Below is a small trained network, with its code and all its weights. Each question gives an input and a target symbol and asks what happens when units are switched off, that is, made to give their printed mean instead of their output.

import numpy as np


def w(rows, s, z=0):
    codes = np.array(rows[::2]) - 128.0
    scale = np.full(codes.shape[1], s)
    scale[-1] = z or s
    return codes * scale


def norm(h):
    return h / np.sqrt((h * h).mean(-1, keepdims=True) + 1e-5)


def f(y):
    return y / 2 * (1 + np.tanh(0.7978845608 * (y + 0.044715 * y**3)))


def softmax(a):
    e = np.exp(a - a.max(-1, keepdims=True))
    return e / e.sum(-1, keepdims=True)


def log_softmax(a):
    a = a - a.max(-1, keepdims=True)
    return a - np.log(np.exp(a).sum(-1, keepdims=True))


def net(x, mask):
    ids = ['ΓΘΛΠΩβδεζμτψ'.index(c) for c in x.split()]
    T = len(ids)
    res = E[ids] + P[:T]
    r = norm(res)
    for j in range(3):
        rows = slice(3 * j, 3 * j + 3)
        q, k, v = (r @ M[0][rows].T for M in (Q, K, V))
        z = softmax(np.where(np.tri(T) > 0, q @ k.T / 3**0.5, -1e9)) @ v
        o = O[0][rows]
        res = res + np.where(mask[j], z, o[:, -1]) @ o[:, :-1]
    y = f(norm(res) @ A[0][:, :-1].T + A[0][:, -1])
    res = res + np.where(mask[3:27], y, B[0][:, -1]) @ B[0][:, :-1]
    return log_softmax(norm(res)[-1] @ U[:, :-1].T + U[:, -1])


Q, K, V, O, A, B = {}, {}, {}, {}, {}, {}
E = w([
[85,136,161],'Γ',
[85,111,104],'Θ',
[99,129,167],'Λ',
[104,130,141],'Π',
[151,143,55],'Ω',
[118,71,80],'β',
[105,126,148],'δ',
[101,142,139],'ε',
[184,165,108],'ζ',
[145,183,109],'μ',
[6,106,181],'τ',
[163,124,138],'ψ',
],0.018)
P = w([
[224,81,2],'0',
[94,91,86],'1',
[108,102,119],'2',
[75,140,166],'3',
[55,149,151],'4',
[42,169,108],'5',
],0.0037)
Q[0] = w([
[173,94,20],'h1',
[183,110,126],'h1',
[127,35,135],'h1',
[149,254,110],'h2',
[223,178,219],'h2',
[201,202,130],'h2',
[118,201,62],'h3',
[70,45,42],'h3',
[55,50,154],'h3',
],0.0081)
K[0] = w([
[203,238,147],'h1',
[86,198,63],'h1',
[142,139,130],'h1',
[157,204,254],'h2',
[235,166,138],'h2',
[235,171,213],'h2',
[26,179,161],'h3',
[158,204,204],'h3',
[210,139,184],'h3',
],0.009)
V[0] = w([
[115,148,179],'h1',
[100,10,92],'h1',
[224,90,134],'h1',
[135,186,123],'h2',
[177,112,254],'h2',
[171,61,118],'h2',
[71,137,56],'h3',
[57,148,102],'h3',
[97,66,168],'h3',
],0.0085)
O[0] = w([
[145,159,143,81],'h1',
[51,86,157,254],'h1',
[181,42,130,126],'h1',
[163,134,140,73],'h2',
[165,2,189,16],'h2',
[137,113,88,183],'h2',
[52,199,43,173],'h3',
[96,125,74,140],'h3',
[106,68,130,158],'h3',
],0.0077,0.0046)
A[0] = w([
[120,130,124,101],'n1',
[143,99,197,145],'n2',
[165,84,109,117],'n3',
[121,120,136,90],'n4',
[98,174,91,142],'n5',
[135,140,119,74],'n6',
[174,101,164,254],'n7',
[123,146,171,110],'n8',
[101,143,122,135],'n9',
[246,101,67,128],'n10',
[120,118,177,141],'n11',
[130,141,130,85],'n12',
[92,144,169,136],'n13',
[106,162,87,142],'n14',
[83,94,132,178],'n15',
[128,137,164,98],'n16',
[115,161,183,149],'n17',
[247,117,153,103],'n18',
[162,80,162,154],'n19',
[125,111,152,88],'n20',
[152,147,171,118],'n21',
[160,184,202,195],'n22',
[106,145,160,137],'n23',
[117,97,136,153],'n24',
],0.015,0.0067)
B[0] = w([
[132,124,114,123],'n1',
[187,136,156,153],'n2',
[59,156,184,156],'n3',
[124,119,99,114],'n4',
[215,110,177,247],'n5',
[101,127,106,108],'n6',
[223,138,200,183],'n7',
[152,193,146,125],'n8',
[201,122,140,180],'n9',
[201,182,222,210],'n10',
[151,139,164,144],'n11',
[137,124,55,108],'n12',
[172,162,159,180],'n13',
[194,100,168,229],'n14',
[189,112,148,254],'n15',
[159,199,129,115],'n16',
[156,202,149,158],'n17',
[11,24,52,159],'n18',
[172,127,221,159],'n19',
[130,135,102,115],'n20',
[173,185,27,114],'n21',
[254,132,53,149],'n22',
[163,148,155,156],'n23',
[136,110,157,165],'n24',
],0.0056,0.0059)
U = w([
[64,52,79,214],'Γ',
[93,174,93,114],'Θ',
[193,34,253,143],'Λ',
[111,165,130,73],'Π',
[119,141,121,105],'Ω',
[102,216,81,74],'β',
[142,159,145,37],'δ',
[243,163,131,108],'ε',
[66,159,153,254],'ζ',
[186,254,72,108],'μ',
[117,178,152,109],'τ',
[107,190,121,69],'ψ',
],0.0099,0.0064)

Each question gives the input, a string of symbols that net reads in full, and the target symbol t.
The units are the heads (3 rows each of Q, K, V and O) and the neurons (one row each of A and B). Each row of codes is followed by its name. A weight is (code - 128) times the scale printed after its matrix; where a second scale follows, it is the last column's (O, A, B and U).
mask holds one flag per unit, heads first, then neurons. A switched-off unit (its flag False) gives its mean, the last column of its rows in O or B, instead of its output. The means were averaged over made-up inputs and are rounded, as every weight is.
A unit's drop is (log p(t) with every unit on - log p(t) with that unit switched off) / (log p(t) with every unit on - log p(t) with every unit switched off).
The circuit of an input: a set's keep is (log p(t) with only the set's units on - log p(t) with every unit switched off) / (log p(t) with every unit on - log p(t) with every unit switched off). Starting from the 12 units with the biggest drops (on a tie, the unit counted first), units are removed one at a time, each time the one whose removal leaves the highest keep (on an exact tie, the one counted first), for as long as the keep stays at least 0.8.
circuit, biggest first: the units of the circuit, biggest drop first
heads that matter: for each layer, one digit per head in row order, 1 if its drop is at least 0.15 and else 0, layers parted by /
drop of u: that unit's drop, to one decimal
input Λ ζ Ω, target Λ: circuit, biggest first -> [h2; h3]
input Θ β ζ β, target ε: circuit, biggest first -> [h3; h2]
input β Ω Θ ψ Λ ζ, target Λ: circuit, biggest first -> [h2]
input β β ψ ζ, target Λ: circuit, biggest first -> [h2; n10; n18]
input β β δ, target ζ: circuit, biggest first -> [h2; h1]
input β ζ μ Θ, target μ: heads that matter -> 011
input Γ ψ Γ ψ β Θ, target Λ: heads that matter -> 001
input Λ Λ τ ψ τ, target Λ: heads that matter -> 011
input Ω β ζ Γ ζ β, target ε: heads that matter -> 101
input Λ β β Θ, target Γ: heads that matter -> 001
input β Λ β β, target Γ: heads that matter -> 000
input ψ μ Λ, target ε: heads that matter -> 000
input β Ω ψ Γ μ Θ, target μ: heads that matter -> 111
input Γ Λ ψ β Θ, target Λ: heads that matter -> 001
input Γ μ μ β β, target μ: drop of h1 -> 0.5
input β Λ ψ Ω, target Λ: drop of n10 -> 0.1
input Λ Θ Λ β, target Γ: drop of n18 -> 0.0
